Here is a tiny trained network, its code and every weight. The questions are about switching its units off for an input and a target symbol, where a switched-off unit gives its printed mean instead of its output.

import numpy as np


def w(rows, s, z=0):
    codes = np.array(rows[::2]) - 128.0
    scale = np.full(codes.shape[1], s)
    scale[-1] = z or s
    return codes * scale


def norm(h):
    return h / np.sqrt((h * h).mean(-1, keepdims=True) + 1e-5)


def f(y):
    return y / 2 * (1 + np.tanh(0.7978845608 * (y + 0.044715 * y**3)))


def softmax(a):
    e = np.exp(a - a.max(-1, keepdims=True))
    return e / e.sum(-1, keepdims=True)


def log_softmax(a):
    a = a - a.max(-1, keepdims=True)
    return a - np.log(np.exp(a).sum(-1, keepdims=True))


def net(x, mask):
    ids = ['ΓΔΘΛΞΠαβεημστφψω'.index(c) for c in x.split()]
    T = len(ids)
    res = E[ids] + P[:T]
    q, k, v = (norm(res) @ M[0].T for M in (Q, K, V))
    z = softmax(np.where(np.tri(T) > 0, q @ k.T / 2**0.5, -1e9)) @ v
    res = res + np.where(mask[0], z, O[0][:, -1]) @ O[0][:, :-1]
    y = f(norm(res) @ A[0][:, :-1].T + A[0][:, -1])
    res = res + np.where(mask[1:13], y, B[0][:, -1]) @ B[0][:, :-1]
    return log_softmax(norm(res)[-1] @ U[:, :-1].T + U[:, -1])


Q, K, V, O, A, B = {}, {}, {}, {}, {}, {}
E = w([
[44,102,105,160],'Γ',
[189,197,150,190],'Δ',
[183,141,133,164],'Θ',
[79,96,164,238],'Λ',
[176,118,172,81],'Ξ',
[110,66,135,122],'Π',
[84,147,115,29],'α',
[130,51,198,183],'β',
[192,107,178,100],'ε',
[175,128,137,55],'η',
[172,128,138,54],'μ',
[113,100,92,89],'σ',
[171,123,141,70],'τ',
[160,135,115,50],'φ',
[43,167,139,100],'ψ',
[138,252,76,110],'ω',
],0.019)
P = w([
[211,82,136,255],'0',
[77,177,161,86],'1',
[87,164,172,96],'2',
[89,162,172,94],'3',
[91,156,176,85],'4',
[91,151,177,101],'5',
[92,148,176,91],'6',
[92,147,174,92],'7',
[98,141,181,99],'8',
[106,135,165,100],'9',
],0.0057)
Q[0] = w([
[52,183,92,248],'head 1',
[202,192,158,76],'head 1',
],0.012)
K[0] = w([
[88,246,237,93],'head 1',
[254,163,60,150],'head 1',
],0.011)
V[0] = w([
[173,86,1,147],'head 1',
[134,16,116,206],'head 1',
],0.009)
O[0] = w([
[167,2,81,137,247],'head 1',
[48,93,164,75,191],'head 1',
],0.013,0.0014)
A[0] = w([
[7,122,66,155,218],'neuron 1',
[55,69,184,130,9],'neuron 2',
[89,164,63,212,254],'neuron 3',
[100,127,183,254,71],'neuron 4',
[168,180,139,96,130],'neuron 5',
[171,215,137,142,134],'neuron 6',
[18,157,70,172,71],'neuron 7',
[108,28,144,113,195],'neuron 8',
[151,108,186,132,139],'neuron 9',
[166,172,121,86,134],'neuron 10',
[31,115,132,101,72],'neuron 11',
[98,193,138,118,77],'neuron 12',
],0.015,0.0053)
B[0] = w([
[213,103,151,121,199],'neuron 1',
[132,174,90,182,176],'neuron 2',
[45,114,101,2,174],'neuron 3',
[154,94,206,179,161],'neuron 4',
[149,119,142,201,170],'neuron 5',
[115,97,38,187,172],'neuron 6',
[68,54,121,54,161],'neuron 7',
[111,183,91,97,255],'neuron 8',
[111,121,125,142,167],'neuron 9',
[121,112,171,165,176],'neuron 10',
[150,137,103,157,189],'neuron 11',
[135,154,146,135,146],'neuron 12',
],0.013,0.009)
U = w([
[170,92,167,127,74],'Γ',
[77,54,195,138,231],'Δ',
[105,169,210,107,76],'Θ',
[157,92,160,134,102],'Λ',
[115,122,116,192,254],'Ξ',
[99,163,152,110,87],'Π',
[64,4,112,88,148],'α',
[103,125,198,191,200],'β',
[146,52,103,188,165],'ε',
[109,137,153,121,103],'η',
[125,112,151,103,102],'μ',
[197,67,85,96,108],'σ',
[135,116,127,158,147],'τ',
[126,135,90,98,73],'φ',
[60,152,110,98,142],'ψ',
[105,188,51,135,102],'ω',
],0.017,0.0034)

Each question gives the input, a string of symbols that net reads in full, and the target symbol t.
The units are the heads (2 rows each of Q, K, V and O) and the neurons (one row each of A and B). Each row of codes is followed by its name. A weight is (code - 128) times the scale printed after its matrix; where a second scale follows, it is the last column's (O, A, B and U).
mask holds one flag per unit, heads first, then neurons. A switched-off unit (its flag False) gives its mean, the last column of its rows in O or B, instead of its output. The means were averaged over made-up inputs and are rounded, as every weight is.
A unit's drop is (log p(t) with every unit on - log p(t) with that unit switched off) / (log p(t) with every unit on - log p(t) with every unit switched off).
The circuit of an input: a set's keep is (log p(t) with only the set's units on - log p(t) with every unit switched off) / (log p(t) with every unit on - log p(t) with every unit switched off). Starting from the 12 units with the biggest drops (on a tie, the unit counted first), units are removed one at a time, each time the one whose removal leaves the highest keep (on an exact tie, the one counted first), for as long as the keep stays at least 0.8.
units of the circuit, in order: the units of the circuit, biggest drop first
unit that matters most: the unit with the biggest drop
k most important neurons: the k neurons with the biggest drops, biggest first
drop of u: that unit's drop, to one decimal
input ε τ α α, target Θ: units of the circuit, in order -> (head 1; neuron 6; neuron 3)
input Ξ φ φ ψ σ Π σ Ξ φ ε, target β: units of the circuit, in order -> (head 1; neuron 1; neuron 5)
input ω β φ Ξ φ ε φ φ φ μ, target ε: 2 most important neurons -> (neuron 6; neuron 8)
input φ ε ε σ ω μ φ Θ α, target σ: unit that matters most -> neuron 3
input ψ ω ω ε σ β Γ φ η φ, target ε: units of the circuit, in order -> (head 1; neuron 6; neuron 8)
input φ ε φ α, target σ: units of the circuit, in order -> (neuron 3; head 1)
input ω ε σ Ξ, target ε: units of the circuit, in order -> (head 1; neuron 6; neuron 8)
input Ξ φ ψ ε φ φ μ σ Π μ, target β: units of the circuit, in order -> (head 1; neuron 5; neuron 10)
input ε φ Ξ φ Ξ Π ε, target Θ: units of the circuit, in order -> (head 1; neuron 7)
input α ε ε φ Ξ α, target Ξ: 4 most important neurons -> (neuron 6; neuron 5; neuron 8; neuron 10)
input η Γ σ, target σ: 3 most important neurons -> (neuron 1; neuron 3; neuron 2)
input α φ Π, target ω: 2 most important neurons -> (neuron 2; neuron 11)
input Π σ β, target β: 2 most important neurons -> (neuron 4; neuron 6)
input ε σ ω α φ β ε, target Θ: most important neuron -> (neuron 3)
input Ξ α σ β φ τ η, target β: drop of head 1 -> 0.3
input σ β ε φ β ε η, target α: drop of neuron 1 -> 0.1
input β φ Λ, target Δ: drop of neuron 3 -> 0.3
input ε ε β η φ η ω φ ε φ, target Θ: drop of head 1 -> 0.2
